Below are the code and all the weights of a small trained network. Each question names an input and a class and asks about switching units off, where a switched-off unit gives its printed mean instead of its output.

import numpy as np


def w(rows, s, z=0):
    codes = np.array(rows[::2]) - 128.0
    scale = np.full(codes.shape[1], s)
    scale[-1] = z or s
    return codes * scale


def f(y):
    return y / 2 * (1 + np.tanh(0.7978845608 * (y + 0.044715 * y**3)))


def log_softmax(a):
    a = a - a.max(-1, keepdims=True)
    return a - np.log(np.exp(a).sum(-1, keepdims=True))


def net(x, mask):
    res = np.array(x, float).reshape(1, 3) / 4 @ E
    y = f(res @ A[0][:, :-1].T + A[0][:, -1])
    res = res + np.where(mask, y, B[0][:, -1]) @ B[0][:, :-1]
    return log_softmax(res[-1] @ U[:, :-1].T + U[:, -1])


A, B = {}, {}
E = w([
[120,79,172,141,66,147,111,70,194,8],'x0',
[121,101,69,170,42,100,138,62,139,160],'x1',
[164,121,61,161,171,125,74,74,98,74],'x2',
],0.018)
A[0] = w([
[109,120,157,151,146,125,124,148,110,119,128],'neuron 0',
[137,175,142,120,113,119,193,158,161,185,215],'neuron 1',
[62,114,81,108,66,99,189,113,165,197,231],'neuron 2',
[115,174,129,129,158,126,71,166,106,142,78],'neuron 3',
[159,125,129,147,174,126,115,125,80,86,54],'neuron 4',
[111,140,150,45,136,152,134,225,116,83,157],'neuron 5',
[71,101,137,114,63,112,128,146,143,116,48],'neuron 6',
[120,105,118,127,127,122,162,144,149,130,15],'neuron 7',
[123,147,154,147,150,94,132,139,139,122,132],'neuron 8',
[162,130,71,180,148,121,64,104,118,96,217],'neuron 9',
[127,64,160,162,49,104,176,46,253,91,188],'neuron 10',
[109,146,134,140,146,101,116,152,153,120,99],'neuron 11',
[130,113,97,195,159,58,133,111,63,137,132],'neuron 12',
[165,124,80,169,134,72,72,73,111,151,155],'neuron 13',
[193,107,107,119,150,190,94,135,52,100,73],'neuron 14',
[166,196,197,66,173,174,151,217,153,120,194],'neuron 15',
[159,114,125,138,133,119,70,77,169,44,217],'neuron 16',
[118,50,143,177,149,164,182,98,126,101,57],'neuron 17',
[110,213,138,98,198,117,130,156,128,192,106],'neuron 18',
[107,213,167,104,167,163,147,136,127,123,214],'neuron 19',
[121,122,142,164,118,205,116,166,209,61,160],'neuron 20',
[204,164,128,146,151,169,163,170,93,228,199],'neuron 21',
[126,75,71,169,99,90,131,112,120,110,4],'neuron 22',
[181,200,59,96,165,131,99,135,109,94,56],'neuron 23',
[116,239,114,82,170,105,158,204,96,221,222],'neuron 24',
],0.012,0.0029)
B[0] = w([
[105,165,120,131,131,104,107,126,134,98,139],'neuron 0',
[122,207,140,144,172,98,146,128,143,179,182],'neuron 1',
[170,202,96,109,83,135,194,91,204,188,193],'neuron 2',
[113,25,128,110,94,136,84,81,104,129,165],'neuron 3',
[169,140,89,76,112,122,147,141,110,186,163],'neuron 4',
[97,106,70,175,173,106,106,97,135,92,193],'neuron 5',
[87,167,190,136,20,120,216,102,138,120,163],'neuron 6',
[139,109,135,98,88,110,113,121,77,158,131],'neuron 7',
[103,142,112,149,142,131,140,148,142,76,137],'neuron 8',
[104,169,68,146,113,5,66,127,110,155,196],'neuron 9',
[87,45,180,117,146,182,152,8,200,76,255],'neuron 10',
[118,144,106,147,121,137,113,164,139,96,134],'neuron 11',
[162,173,131,118,103,68,138,123,135,162,173],'neuron 12',
[162,186,57,171,101,77,95,118,137,115,187],'neuron 13',
[175,182,187,106,91,152,152,158,87,150,170],'neuron 14',
[105,60,72,191,209,178,26,60,136,77,224],'neuron 15',
[151,141,80,187,185,156,102,118,92,93,213],'neuron 16',
[126,133,153,106,194,141,134,160,106,91,159],'neuron 17',
[177,31,189,102,247,168,55,179,99,122,204],'neuron 18',
[89,130,75,149,121,170,66,59,116,103,180],'neuron 19',
[149,192,153,126,226,111,119,138,116,81,191],'neuron 20',
[220,183,197,74,143,190,120,190,25,162,209],'neuron 21',
[119,144,47,205,148,190,52,96,109,102,174],'neuron 22',
[139,130,134,115,73,164,137,149,83,175,176],'neuron 23',
[245,106,210,142,219,225,103,225,2,149,246],'neuron 24',
],0.0082,0.028)
U = w([
[59,125,162,56,50,77,208,113,177,145,78],'0',
[116,83,159,147,85,228,169,90,133,92,101],'1',
[118,41,142,33,106,121,157,165,86,89,1],'2',
[155,124,179,106,188,143,114,250,62,138,116],'3',
[159,179,98,157,58,108,153,154,112,179,214],'4',
[118,94,128,87,94,132,82,150,55,112,34],'5',
[76,100,112,173,170,138,49,90,137,47,214],'6',
],0.011,0.0026)

Each question gives the input, the list of numbers given to net, and the class t.
The units are the neurons (one row each of A and B). Each row of codes is followed by its name. A weight is (code - 128) times the scale printed after its matrix; where a second scale follows, it is the last column's (A, B and U).
mask holds one flag per neuron, in row order. A switched-off neuron (its flag False) gives its mean, the last column of its row in B, instead of its output. The means were averaged over made-up inputs and are rounded, as every weight is.
A unit's drop is (log p(t) with every unit on - log p(t) with that unit switched off) / (log p(t) with every unit on - log p(t) with every unit switched off).
The circuit of an input: a set's keep is (log p(t) with only the set's units on - log p(t) with every unit switched off) / (log p(t) with every unit on - log p(t) with every unit switched off). Starting from the 12 units with the biggest drops (on a tie, the unit counted first), units are removed one at a time, each time the one whose removal leaves the highest keep (on an exact tie, the one counted first), for as long as the keep stays at least 0.8.
units of the circuit, in order: the units of the circuit, biggest drop first
most important unit: the unit with the biggest drop
top k neurons: the k neurons with the biggest drops, biggest first
drop when u is switched off: that unit's drop, to one decimal
input [-1,3,-7], class 4: units of the circuit, in order	(neuron 2)
input [2,6,-3], class 1: top 4 neurons	(neuron 10; neuron 9; neuron 22; neuron 12)
input [-1,3,-6], class 4: units of the circuit, in order	(neuron 2; neuron 18)
input [4,7,0], class 1: top 4 neurons	(neuron 15; neuron 10; neuron 6; neuron 2)
input [-6,5,4], class 4: top 2 neurons	(neuron 13; neuron 12)
input [1,-5,-8], class 6: top 2 neurons	(neuron 15; neuron 5)
input [-1,-8,-4], class 6: top 3 neurons	(neuron 15; neuron 5; neuron 19)
input [-5,4,4], class 4: top 2 neurons	(neuron 13; neuron 12)
input [2,0,-1], class 1: top 2 neurons	(neuron 15; neuron 9)
input [2,4,-4], class 0: top 2 neurons	(neuron 24; neuron 15)
input [1,-2,7], class 4: drop when neuron 24 is switched off	0.1
input [1,-8,-7], class 6: drop when neuron 15 is switched off	1.1
input [1,-5,-6], class 6: drop when neuron 15 is switched off	0.8
input [-2,6,2], class 4: drop when neuron 5 is switched off	0.0
input [-8,7,6], class 4: most important unit	neuron 13
